Read these off the grid that follows.
1) The last entry, reading row by row?
2) The third entry on the diagonal from the top-right corner?
3) The entry just left of the largest entry?
4) The fourth entry from the end, reading row by row?
5) The bottom-left entry?
6) The last entry in the row that holds the smallest entry?
7) The first entry of the smallest entry's row?
8) The third largest entry?
[[-0.01, 0.09, 0.04, 0.05, 0.05, 0.02, 0.00, 0.03, -0.02, -0.07, 0.01, -0.05],
 [-0.15, 0.09, 0.12, 0.16, -0.17, 0.13, -0.05, -0.11, -0.16, -0.02, 0.19, -0.03],
 [0.08, -0.01, -0.06, -0.01, 0.07, 0.00, 0.10, 0.05, 0.08, 0.13, 0.02, 0.04],
 [-0.05, 0.17, 0.04, 0.21, 0.01, 0.22, 0.00, -0.05, -0.06, -0.07, 0.13, -0.08],
 [0.10, -0.08, -0.13, -0.16, 0.11, -0.16, 0.15, 0.05, 0.08, 0.10, -0.16, 0.10],
 [0.05, -0.04, -0.08, -0.10, 0.15, -0.09, 0.13, 0.10, 0.25, 0.13, -0.06, 0.17]]
1) 0.17
2) 0.13
3) 0.10
4) 0.25
5) 0.05
6) -0.03
7) -0.15
8) 0.21

a =
[[  6  63 -27  37 -60 -59  58  52 -70]
 [-11 -59  24 -41  63  56 -57 -47  71]]
Indices start at 1.
The bottom-left entry: -11
Give the entry at row 1, column 1.
Answer: 6
Give the entry at row 1, column 2.
Answer: 63
The entry in row 2 and column 2: -59
Give the top entry of the column that holds the largest entry.
Answer: -70
Give the entry just left of the smallest entry.
Answer: 52

Read these off the table that follows.
1) Give the entry just right of 54.
2) Give the entry just left of 40.
array([[  5,  15,  18,  18,  18,  16,  18,  17,  17,  14,  20,  10,  14,
          8,   8],
       [ 18,  44,  45, -17,  36, -15,  -7, -12, -14,  35, -12,  40, -16,
         42,  38],
       [-10,   4,  -3,  18,  -6,  20,  16,  18,  10,  -8,  13,   2,  23,
          3,   3],
       [ 17,  45,  43, -19,  34, -19, -12, -15, -23,  30, -19,  42, -13,
         44,  42],
       [  3,  31,  21,  -8,  13,  -5,  -3,  -8, -10,  13,  -5,  29,  -5,
         34,  30],
       [ 15,  33,  35,  -2,  31,  -1,   1,  -4,  -4,  27,   1,  30,  -3,
         31,  29],
       [ 32,  68,  69, -50,  54, -44, -38, -45, -48,  52, -50,  63, -37,
         72,  68],
       [ 19,  48,  46, -24,  36, -20, -18, -24, -28,  33, -25,  47, -17,
         51,  48]])
1) -44
2) -12

grid =
[[ 158.4 -152.9  154.9  117.2  133.1  133.7 -148.5  161.6 -150.1  137.0
  -149.8 -146.2]
 [ 100.7  -88.5  101.9   80.6   97.0   66.8 -101.4   84.2  -95.4   97.6
  -108.5 -102.1]
 [ 125.4 -140.7  126.7  108.4  128.0  102.3 -139.2  128.2 -124.5  112.3
  -134.1 -132.8]
 [  86.1 -126.1   86.7   74.5  100.4   67.2 -125.7   74.6 -105.1   89.8
  -107.9 -105.5]
 [-224.1  194.0 -208.5 -179.2 -221.9 -213.6  183.2 -211.8  224.4 -197.9
   248.1  229.4]
 [  90.0  -72.3   89.5   77.9   90.4   84.4  -74.1   93.9  -90.6   75.5
   -96.4  -93.6]
 [-126.1   92.9 -108.2 -110.7 -143.5 -132.4   88.6 -117.4  127.9 -108.0
   150.6  137.3]
 [-179.5  171.9 -163.9 -157.0 -179.8 -180.1  157.1 -191.5  158.2 -143.6
   181.0  178.7]
 [ 244.1 -246.8  233.7  194.6  229.6  209.7 -239.7  246.7 -233.9  212.6
  -245.7 -239.6]
 [ -11.5   13.4  -15.7    1.4   -0.5   -3.2    9.5    0.4   13.6  -18.6
    16.2    9.1]
 [-129.0  128.9 -124.6 -105.3 -134.9 -130.4  115.7 -119.5  143.1 -119.2
   156.6  143.6]
 [ -96.0  125.7  -95.2  -81.6 -104.0  -85.6  112.7  -91.0  102.3  -91.9
   115.6  109.1]
 [ 135.5  -99.6  118.6  110.7  129.9  110.8 -108.0  137.9 -113.1  109.8
  -126.2 -122.8]]
The entry just left of 229.4 -> 248.1
The entry just left of -134.1? 112.3
The entry just right of the smallest entry: 233.7
The entry just left of the largest entry is -197.9
The entry just right of -179.2 -> -221.9
The entry just left of 9.5 is -3.2
The entry just right of the largest entry -> 229.4
The entry just left of -245.7? 212.6
The entry just right of 133.1? 133.7
The entry just right of 74.5: 100.4
The entry just left of the smallest entry? 244.1
